Below are the code and all the weights of a small trained network. Each question names an input and a class and asks about switching units off, where a switched-off unit gives its printed mean instead of its output.

import numpy as np


def w(rows, s, z=0):
    codes = np.array(rows[::2]) - 128.0
    scale = np.full(codes.shape[1], s)
    scale[-1] = z or s
    return codes * scale


def f(y):
    return y / 2 * (1 + np.tanh(0.7978845608 * (y + 0.044715 * y**3)))


def log_softmax(a):
    a = a - a.max(-1, keepdims=True)
    return a - np.log(np.exp(a).sum(-1, keepdims=True))


def net(x, mask):
    res = np.array(x, float).reshape(1, 3) / 4 @ E
    y = f(res @ A[0][:, :-1].T + A[0][:, -1])
    res = res + np.where(mask, y, B[0][:, -1]) @ B[0][:, :-1]
    return log_softmax(res[-1] @ U[:, :-1].T + U[:, -1])


A, B = {}, {}
E = w([
[80,65,80,182],'x0',
[148,170,3,160],'x1',
[202,100,137,163],'x2',
],0.012)
A[0] = w([
[112,68,141,179,26],'N1',
[145,73,139,186,51],'N2',
[71,90,71,149,132],'N3',
[42,57,179,121,1],'N4',
[120,212,139,97,203],'N5',
[201,135,111,222,100],'N6',
[85,100,47,96,117],'N7',
[45,143,100,158,42],'N8',
[166,121,233,170,166],'N9',
[88,151,132,177,37],'N10',
[48,105,181,94,78],'N11',
[132,6,127,212,49],'N12',
],0.011,0.0046)
B[0] = w([
[137,253,112,85,159],'N1',
[132,186,113,85,157],'N2',
[195,30,147,216,234],'N3',
[52,184,28,46,212],'N4',
[83,145,55,72,216],'N5',
[134,197,106,32,198],'N6',
[81,4,182,223,215],'N7',
[158,40,204,186,187],'N8',
[229,78,233,145,253],'N9',
[124,25,211,134,126],'N10',
[90,207,55,20,216],'N11',
[108,243,44,2,229],'N12',
],0.0062,0.0068)
U = w([
[142,200,150,66,180],'0',
[32,169,58,130,139],'1',
[177,77,254,202,6],'2',
],0.0098,0.0026)

Each question gives the input, the list of numbers given to net, and the class t.
The units are the neurons (one row each of A and B). Each row of codes is followed by its name. A weight is (code - 128) times the scale printed after its matrix; where a second scale follows, it is the last column's (A, B and U).
mask holds one flag per neuron, in row order. A switched-off neuron (its flag False) gives its mean, the last column of its row in B, instead of its output. The means were averaged over made-up inputs and are rounded, as every weight is.
A unit's drop is (log p(t) with every unit on - log p(t) with that unit switched off) / (log p(t) with every unit on - log p(t) with every unit switched off).
The circuit of an input: a set's keep is (log p(t) with only the set's units on - log p(t) with every unit switched off) / (log p(t) with every unit on - log p(t) with every unit switched off). Starting from all 12 units, units are removed one at a time, each time the one whose removal leaves the highest keep (on an exact tie, the one counted first), for as long as the keep stays at least 0.8.
circuit, biggest first: the units of the circuit, biggest drop first
most important unit: the unit with the biggest drop
top k neurons: the k neurons with the biggest drops, biggest first
drop of u: that unit's drop, to one decimal
input [-5,2,-5], class 1: circuit, biggest first	N9, N5
input [-6,0,4], class 2: top 2 neurons	N12, N11
input [6,-8,4], class 0: most important unit	N9
input [-6,4,-2], class 1: circuit, biggest first	N9, N5
input [6,3,0], class 2: circuit, biggest first	N3, N4
input [8,1,-5], class 2: circuit, biggest first	N3, N8
input [5,-7,0], class 1: top 2 neurons	N4, N6
input [-6,-1,6], class 2: top 4 neurons	N9, N12, N11, N4
input [-8,1,-8], class 1: circuit, biggest first	N5, N9
input [6,-5,1], class 0: drop of N7	0.2
input [5,-8,-1], class 1: drop of N1	-0.2
input [6,5,-2], class 2: drop of N3	0.1
